Below are the code and all the weights of a small trained network. Each question names an input and a class and asks about switching units off, where a switched-off unit gives its printed mean instead of its output.

import numpy as np


def w(rows, s, z=0):
    codes = np.array(rows[::2]) - 128.0
    scale = np.full(codes.shape[1], s)
    scale[-1] = z or s
    return codes * scale


def f(y):
    return y / 2 * (1 + np.tanh(0.7978845608 * (y + 0.044715 * y**3)))


def log_softmax(a):
    a = a - a.max(-1, keepdims=True)
    return a - np.log(np.exp(a).sum(-1, keepdims=True))


def net(x, mask):
    res = np.array(x, float).reshape(1, 7) / 4 @ E
    y = f(res @ A[0][:, :-1].T + A[0][:, -1])
    res = res + np.where(mask, y, B[0][:, -1]) @ B[0][:, :-1]
    return log_softmax(res[-1] @ U[:, :-1].T + U[:, -1])


A, B = {}, {}
E = w([
[122,126,122,130,127,122,131,133],'x0',
[122,121,146,115,134,130,135,111],'x1',
[109,214,205,128,88,239,187,162],'x2',
[113,139,82,166,124,116,125,165],'x3',
[207,111,98,204,48,97,230,20],'x4',
[210,1,125,163,180,158,151,204],'x5',
[76,146,185,191,211,73,150,95],'x6',
],0.0075)
A[0] = w([
[111,41,24,38,143,5,95,71,52],'n1',
[52,103,150,99,192,167,32,156,80],'n2',
[114,163,155,57,181,128,23,235,2],'n3',
[143,15,175,188,151,185,106,133,68],'n4',
[204,147,76,75,187,3,87,128,71],'n5',
[129,81,14,9,31,212,108,124,130],'n6',
[30,222,115,47,55,42,109,47,63],'n7',
],0.0061,0.0047)
B[0] = w([
[155,169,189,46,107,133,205,159,235],'n1',
[207,129,101,139,56,8,117,80,234],'n2',
[177,128,148,192,49,95,166,39,240],'n3',
[219,124,74,105,151,152,66,180,191],'n4',
[131,210,177,143,140,145,201,205,184],'n5',
[41,159,156,221,242,114,129,65,253],'n6',
[197,42,69,149,144,255,23,190,248],'n7',
],0.0086,0.0048)
U = w([
[124,149,105,140,143,119,121,128,253],'0',
[181,119,91,181,28,71,134,49,30],'1',
[173,84,73,141,152,184,58,196,2],'2',
[98,134,109,123,135,117,128,131,220],'3',
[114,246,168,88,129,146,184,206,59],'4',
[78,111,109,131,142,111,118,131,205],'5',
[66,155,134,188,254,99,105,89,89],'6',
],0.0099,0.0071)

Each question gives the input, the list of numbers given to net, and the class t.
The units are the neurons (one row each of A and B). Each row of codes is followed by its name. A weight is (code - 128) times the scale printed after its matrix; where a second scale follows, it is the last column's (A, B and U).
mask holds one flag per neuron, in row order. A switched-off neuron (its flag False) gives its mean, the last column of its row in B, instead of its output. The means were averaged over made-up inputs and are rounded, as every weight is.
A unit's drop is (log p(t) with every unit on - log p(t) with that unit switched off) / (log p(t) with every unit on - log p(t) with every unit switched off).
The circuit of an input: a set's keep is (log p(t) with only the set's units on - log p(t) with every unit switched off) / (log p(t) with every unit on - log p(t) with every unit switched off). Starting from all 7 units, units are removed one at a time, each time the one whose removal leaves the highest keep (on an exact tie, the one counted first), for as long as the keep stays at least 0.8.
units of the circuit, in order: the units of the circuit, biggest drop first
unit that matters most: the unit with the biggest drop
k most important neurons: the k neurons with the biggest drops, biggest first
input [-4,-6,2,-6,-7,1,6], class 1: 2 most important neurons : [n2, n3]
input [7,-8,-4,-1,3,1,-7], class 0: unit that matters most : n1
input [8,7,-8,-8,3,8,5], class 2: 3 most important neurons : [n4, n6, n3]
input [-8,3,7,-1,-2,-6,7], class 5: units of the circuit, in order : [n7, n5]
input [5,3,6,-4,-6,6,-1], class 1: 3 most important neurons : [n3, n2, n7]
input [-3,1,-5,0,-6,6,4], class 1: units of the circuit, in order : [n2, n3]
input [-7,-1,1,-4,0,7,3], class 2: 2 most important neurons : [n4, n6]
input [2,0,-7,4,3,5,-1], class 4: 3 most important neurons : [n1, n5, n7]
input [-2,-5,-6,-5,-4,-1,6], class 4: 2 most important neurons : [n5, n1]
input [-2,7,8,1,3,8,4], class 2: 3 most important neurons : [n4, n6, n1]
input [-6,4,-5,2,5,7,7], class 2: 2 most important neurons : [n4, n6]
input [-5,-8,-7,2,-6,2,-6], class 0: 2 most important neurons : [n6, n5]
input [-4,-7,-5,6,-8,-1,5], class 1: 2 most important neurons : [n2, n3]
input [-1,5,3,7,-6,-8,-8], class 2: unit that matters most : n7
input [-7,2,-3,-2,-7,-2,-2], class 1: units of the circuit, in order : [n3, n2]
input [-4,8,-2,3,-6,4,-8], class 0: units of the circuit, in order : [n6, n3]
input [-5,3,4,2,-8,-6,-4], class 1: units of the circuit, in order : [n3, n2]
input [-4,4,-8,-4,0,0,-4], class 4: units of the circuit, in order : [n1, n5]
input [-1,8,-5,-4,5,-1,2], class 0: units of the circuit, in order : [n2, n3]
input [3,-4,-5,2,-5,-5,-2], class 1: unit that matters most : n3
